Below is a small trained network, with its code and all its weights. Each question gives an input and a class and asks what happens when units are switched off, that is, made to give their printed mean instead of their output.

import numpy as np


def w(rows, s, z=0):
    codes = np.array(rows[::2]) - 128.0
    scale = np.full(codes.shape[1], s)
    scale[-1] = z or s
    return codes * scale


def f(y):
    return y / 2 * (1 + np.tanh(0.7978845608 * (y + 0.044715 * y**3)))


def log_softmax(a):
    a = a - a.max(-1, keepdims=True)
    return a - np.log(np.exp(a).sum(-1, keepdims=True))


def net(x, mask):
    res = np.array(x, float).reshape(1, 4) / 4 @ E
    y = f(res @ A[0][:, :-1].T + A[0][:, -1])
    res = res + np.where(mask, y, B[0][:, -1]) @ B[0][:, :-1]
    return log_softmax(res[-1] @ U[:, :-1].T + U[:, -1])


A, B = {}, {}
E = w([
[115,229,14,124,214,205,73,143],'x0',
[251,192,109,109,81,138,169,22],'x1',
[92,174,247,3,46,188,30,113],'x2',
[125,129,130,129,131,125,126,122],'x3',
],0.012)
A[0] = w([
[85,129,222,61,77,137,61,200,209],'n1',
[159,71,181,134,60,67,150,140,253],'n2',
[203,146,94,157,114,108,191,81,106],'n3',
[250,168,185,122,70,106,217,97,156],'n4',
[41,119,164,93,109,196,82,181,186],'n5',
[149,186,76,182,203,212,122,135,184],'n6',
[75,139,54,129,163,200,61,149,123],'n7',
[202,170,103,207,146,74,162,126,178],'n8',
[147,190,194,78,99,199,47,77,117],'n9',
[85,101,100,202,217,95,189,178,190],'n10',
[171,158,85,181,125,87,187,75,108],'n11',
[164,207,84,151,126,187,123,69,89],'n12',
[101,59,112,214,127,81,176,182,250],'n13',
[220,161,79,149,113,119,136,86,216],'n14',
[182,173,141,47,67,163,87,39,108],'n15',
[190,77,177,151,108,77,108,165,212],'n16',
[232,162,91,96,170,202,97,81,74],'n17',
[110,217,83,179,184,168,90,178,192],'n18',
[97,225,111,64,124,172,64,140,90],'n19',
],0.013,0.0064)
B[0] = w([
[98,56,228,231,88,142,69,185,248],'n1',
[158,69,179,216,106,58,122,60,229],'n2',
[48,47,144,81,56,112,66,67,193],'n3',
[105,53,139,157,54,192,172,1,225],'n4',
[67,121,139,220,168,143,62,198,220],'n5',
[74,200,81,42,124,93,81,198,218],'n6',
[78,198,100,128,197,219,182,194,212],'n7',
[44,105,84,58,136,106,89,64,207],'n8',
[219,188,119,178,34,204,138,181,234],'n9',
[184,186,40,124,186,50,203,168,247],'n10',
[51,116,133,80,71,105,64,63,194],'n11',
[187,152,58,52,59,136,55,106,190],'n12',
[202,43,65,208,189,24,206,140,253],'n13',
[71,76,49,30,91,116,76,66,202],'n14',
[234,92,122,115,28,215,152,76,224],'n15',
[115,57,136,199,156,68,110,88,196],'n16',
[221,126,81,46,93,151,57,88,195],'n17',
[75,231,136,48,165,131,189,203,222],'n18',
[196,136,67,164,164,226,56,164,216],'n19',
],0.0095,0.024)
U = w([
[208,52,98,192,199,6,194,162,254],'0',
[76,56,202,204,91,70,15,198,147],'1',
[96,218,65,96,194,80,204,220,186],'2',
[88,192,160,158,211,249,71,209,110],'3',
[100,51,96,132,108,74,120,43,159],'4',
[198,88,208,145,49,181,185,72,15],'5',
[113,156,80,4,105,102,74,133,97],'6',
[229,159,50,114,100,179,64,139,5],'7',
],0.011,0.0057)

Each question gives the input, the list of numbers given to net, and the class t.
The units are the neurons (one row each of A and B). Each row of codes is followed by its name. A weight is (code - 128) times the scale printed after its matrix; where a second scale follows, it is the last column's (A, B and U).
mask holds one flag per neuron, in row order. A switched-off neuron (its flag False) gives its mean, the last column of its row in B, instead of its output. The means were averaged over made-up inputs and are rounded, as every weight is.
A unit's drop is (log p(t) with every unit on - log p(t) with that unit switched off) / (log p(t) with every unit on - log p(t) with every unit switched off).
unit that matters most: the unit with the biggest drop
k most important neurons: the k neurons with the biggest drops, biggest first
drop of u: that unit's drop, to one decimal
input [0,8,-4,-2], class 4: unit that matters most -> n4
input [-8,1,7,0], class 5: 3 most important neurons -> [n15 n4 n9]
input [1,-8,4,6], class 3: 2 most important neurons -> [n7 n2]
input [-7,0,-3,4], class 0: 2 most important neurons -> [n13 n14]
input [0,1,-1,5], class 4: 2 most important neurons -> [n18 n6]
input [-4,1,8,-1], class 5: 2 most important neurons -> [n15 n9]
input [0,4,-2,8], class 4: 2 most important neurons -> [n18 n4]
input [0,0,-2,8], class 0: 3 most important neurons -> [n7 n18 n4]
input [2,-3,6,-7], class 3: drop of n9 -> 0.0
input [0,4,-1,-5], class 4: drop of n18 -> 0.3
input [-5,-5,0,8], class 0: drop of n13 -> 0.2
